Here is a tiny trained network, its code and every weight. The questions are about switching its units off for an input and a class, where a switched-off unit gives its printed mean instead of its output.

import numpy as np


def w(rows, s, z=0):
    codes = np.array(rows[::2]) - 128.0
    scale = np.full(codes.shape[1], s)
    scale[-1] = z or s
    return codes * scale


def f(y):
    return np.maximum(y, 0)


def log_softmax(a):
    a = a - a.max(-1, keepdims=True)
    return a - np.log(np.exp(a).sum(-1, keepdims=True))


def net(x, mask):
    res = np.array(x, float).reshape(1, 4) / 4 @ E
    y = f(res @ A[0][:, :-1].T + A[0][:, -1])
    res = res + np.where(mask, y, B[0][:, -1]) @ B[0][:, :-1]
    return log_softmax(res[-1] @ U[:, :-1].T + U[:, -1])


A, B = {}, {}
E = w([
[10,110,190],'x0',
[127,130,129],'x1',
[188,253,192],'x2',
[187,40,186],'x3',
],0.0055)
A[0] = w([
[163,65,146,169],'N0',
[156,104,128,93],'N1',
[220,163,36,20],'N2',
[125,156,137,102],'N3',
[110,80,118,69],'N4',
[170,113,110,139],'N5',
[89,142,109,82],'N6',
[82,130,167,24],'N7',
[199,123,85,14],'N8',
[89,114,233,83],'N9',
[140,175,167,19],'N10',
[152,170,181,12],'N11',
[30,159,30,156],'N12',
[116,65,67,41],'N13',
[106,86,107,59],'N14',
[112,101,99,38],'N15',
[52,139,170,15],'N16',
[90,77,97,90],'N17',
[1,164,185,63],'N18',
[86,234,108,144],'N19',
[181,103,47,68],'N20',
[74,123,192,23],'N21',
[131,165,58,111],'N22',
[141,64,197,72],'N23',
[152,176,173,5],'N24',
[59,88,200,130],'N25',
[157,105,236,122],'N26',
[112,66,40,34],'N27',
[135,212,213,26],'N28',
[160,66,146,90],'N29',
[99,114,198,72],'N30',
[131,65,179,124],'N31',
[133,165,67,130],'N32',
[70,96,168,126],'N33',
[101,77,61,67],'N34',
[198,93,152,109],'N35',
[92,136,62,131],'N36',
[73,65,47,35],'N37',
[88,146,185,77],'N38',
],0.0088,0.003)
B[0] = w([
[70,74,132,208],'N0',
[94,140,132,147],'N1',
[63,176,3,222],'N2',
[139,147,156,151],'N3',
[130,176,155,162],'N4',
[118,103,88,176],'N5',
[73,159,138,149],'N6',
[119,147,75,144],'N7',
[69,197,48,169],'N8',
[135,133,52,186],'N9',
[149,220,187,159],'N10',
[143,232,211,164],'N11',
[11,69,185,248],'N12',
[181,205,170,178],'N13',
[151,185,168,158],'N14',
[165,164,152,141],'N15',
[91,184,69,163],'N16',
[172,173,180,185],'N17',
[152,126,25,223],'N18',
[79,38,171,253],'N19',
[107,131,31,183],'N20',
[120,154,68,157],'N21',
[67,126,154,184],'N22',
[17,169,172,180],'N23',
[134,243,193,164],'N24',
[159,95,54,218],'N25',
[49,96,173,203],'N26',
[197,221,177,186],'N27',
[207,240,232,213],'N28',
[46,154,148,175],'N29',
[99,155,83,161],'N30',
[50,125,156,191],'N31',
[78,107,154,189],'N32',
[144,106,75,196],'N33',
[174,197,185,184],'N34',
[25,114,149,192],'N35',
[66,105,156,183],'N36',
[185,230,196,201],'N37',
[133,135,87,163],'N38',
],0.017,0.0037)
U = w([
[103,201,2,59],'0',
[174,210,184,83],'1',
[88,132,126,255],'2',
[41,109,165,36],'3',
[168,59,135,191],'4',
],0.0084,0.0067)

Each question gives the input, the list of numbers given to net, and the class t.
The units are the neurons (one row each of A and B). Each row of codes is followed by its name. A weight is (code - 128) times the scale printed after its matrix; where a second scale follows, it is the last column's (A, B and U).
mask holds one flag per neuron, in row order. A switched-off neuron (its flag False) gives its mean, the last column of its row in B, instead of its output. The means were averaged over made-up inputs and are rounded, as every weight is.
A unit's drop is (log p(t) with every unit on - log p(t) with that unit switched off) / (log p(t) with every unit on - log p(t) with every unit switched off).
The circuit of an input: a set's keep is (log p(t) with only the set's units on - log p(t) with every unit switched off) / (log p(t) with every unit on - log p(t) with every unit switched off). Starting from the 12 units with the biggest drops (on a tie, the unit counted first), units are removed one at a time, each time the one whose removal leaves the highest keep (on an exact tie, the one counted first), for as long as the keep stays at least 0.8.
circuit, biggest first: the units of the circuit, biggest drop first
k most important neurons: the k neurons with the biggest drops, biggest first
drop of u: that unit's drop, to one decimal
input [-5,-6,5,8], class 3: circuit, biggest first	[N35, N26]
input [7,4,8,-4], class 1: circuit, biggest first	[N28]
input [-8,-7,7,5], class 0: 2 most important neurons	[N2, N8]
input [1,-2,4,-8], class 3: circuit, biggest first	[N19, N12]
input [7,-4,-8,3], class 1: 2 most important neurons	[N37, N17]
input [-5,3,6,8], class 3: 2 most important neurons	[N35, N26]
input [-7,-4,-6,3], class 0: 3 most important neurons	[N20, N2, N8]
input [-5,-1,4,1], class 0: 2 most important neurons	[N2, N12]
input [7,2,-4,-7], class 0: 3 most important neurons	[N18, N16, N25]
input [-4,5,4,7], class 3: 2 most important neurons	[N35, N26]
input [-3,1,-5,-7], class 3: 2 most important neurons	[N12, N36]
input [-8,-8,4,0], class 0: drop of N2	0.2
input [5,4,-7,0], class 1: drop of N34	0.1
input [1,6,6,-2], class 1: drop of N28	0.2
input [-2,-7,6,-8], class 3: circuit, biggest first	[N19]
